[[110 131 124]
 [103 134 122]
 [107 137 131]
 [123 129 132]]
->
[124 134 107]

[[104 128]
 [136 122]]
->
[128 136]

[[108 129 118 134]
 [154 129 144 118]]
->
[134 144]

[[145 120 134 134 140]
 [129 107 133 113 116]
 [130 104 128 125 128]
 [139 116 126 137 134]
 [129 107 133 113 117]]
->
[140 113 128 116 129]

[[109 103]
 [109 103]
 [148 154]
 [148 154]]
->
[103 109]

[[127 128 131 127]
 [154 117 133 154]
 [127 127 128 127]]
->
[127 133 127]

[[119 145 130 123]
 [119 142 130 118]
 [133 121 128 131]
 [106 149 128 120]
 [140 114 124 129]]
->
[123 130 121 106]

[[134 108 106]
 [121 155 142]
 [131 129 106]
 [126 117 139]
 [133 113 101]]
->
[106 155 131]

[[128 135 150 120 125]
 [128 130 146 120 131]
 [130 127 123 133 126]]
->
[125 120 123]
---
[[143 140 133 121 123 134 131 125]
 [104 107 119 142 139 116 119 134]
 [112 110 127 133 130 119 128 133]
 [107 108 122 139 136 117 121 133]
 [115 110 130 130 127 120 129 133]
 [140 140 129 124 126 134 133 125]
 [145 141 134 119 120 135 135 125]]
->
[[145 141 134 119 120 135 135 125]
 [143 140 133 121 123 134 131 125]
 [140 140 129 124 126 134 133 125]
 [115 110 130 130 127 120 129 133]
 [112 110 127 133 130 119 128 133]
 [107 108 122 139 136 117 121 133]
 [104 107 119 142 139 116 119 134]]

[[136 118 133 129 134]
 [139 105 128 127 133]
 [135 110 149 126 129]
 [117 125 111 130 129]
 [140 120 118 131 126]
 [122 143 131 129 129]]
->
[[140 120 118 131 126]
 [139 105 128 127 133]
 [136 118 133 129 134]
 [135 110 149 126 129]
 [122 143 131 129 129]
 [117 125 111 130 129]]

[[106 103 139 100 158]
 [126 127 129 131 131]
 [136 139 122 144 119]]
->
[[136 139 122 144 119]
 [126 127 129 131 131]
 [106 103 139 100 158]]

[[121 144 138 124 130]
 [117 118 131 136 126]
 [126 128 141 137 117]
 [124 144 132 121 133]
 [139 108 137 142 135]
 [138 111 117 128 131]
 [114 152 143 122 134]
 [129 119 135 145 132]
 [120 118 124 138 135]
 [130 130 116 131 136]
 [148 143 128 128 116]
 [128 143 114 112 137]]
->
[[148 143 128 128 116]
 [139 108 137 142 135]
 [138 111 117 128 131]
 [130 130 116 131 136]
 [129 119 135 145 132]
 [128 143 114 112 137]
 [126 128 141 137 117]
 [124 144 132 121 133]
 [121 144 138 124 130]
 [120 118 124 138 135]
 [117 118 131 136 126]
 [114 152 143 122 134]]

[[117 130 113 145 135 142 116 146 150 125 141 147]
 [148 143 142 123 146 139 127 119 131 107 133 113]
 [140 143 116 121 111 110 148 132 144 144 109 122]
 [113 135 114 146 119 123 121 108 109 111 114 130]
 [136 123 122 105 122 117 110 114 114 134 136 147]]
->
[[148 143 142 123 146 139 127 119 131 107 133 113]
 [140 143 116 121 111 110 148 132 144 144 109 122]
 [136 123 122 105 122 117 110 114 114 134 136 147]
 [117 130 113 145 135 142 116 146 150 125 141 147]
 [113 135 114 146 119 123 121 108 109 111 114 130]]

[[120 122 119]
 [141 134 126]
 [123 118 150]
 [129 122 130]
 [137 139 128]
 [113  98 122]]
->
[[141 134 126]
 [137 139 128]
 [129 122 130]
 [123 118 150]
 [120 122 119]
 [113  98 122]]

[[140 128 119 116]
 [120 116 128 142]
 [128 119 122 131]
 [116 137 132 124]
 [143 124 114 115]
 [132 121 119 126]
 [107 143 132 119]
 [134 136 144 136]
 [137 126 120 120]]
->
[[143 124 114 115]
 [140 128 119 116]
 [137 126 120 120]
 [134 136 144 136]
 [132 121 119 126]
 [128 119 122 131]
 [120 116 128 142]
 [116 137 132 124]
 [107 143 132 119]]

[[110 122 128 133 113 116 154 114 111 116 130 126 122 127 142]
 [123 119 116 135 143 144 115 133 145 139 143 128 128 114 143]
 [143 151 143 110 114 129 126 137 127 130 113 126  99 153 113]]
->
[[143 151 143 110 114 129 126 137 127 130 113 126  99 153 113]
 [123 119 116 135 143 144 115 133 145 139 143 128 128 114 143]
 [110 122 128 133 113 116 154 114 111 116 130 126 122 127 142]]

[[123 141 137 137 149 139]
 [109 125 120 125 143 146]
 [124 140 127 112 150 118]
 [118 125 147 134 138 156]
 [136 141 114 145 142 113]
 [115 156 154 128 130 140]]
->
[[136 141 114 145 142 113]
 [124 140 127 112 150 118]
 [123 141 137 137 149 139]
 [118 125 147 134 138 156]
 [115 156 154 128 130 140]
 [109 125 120 125 143 146]]
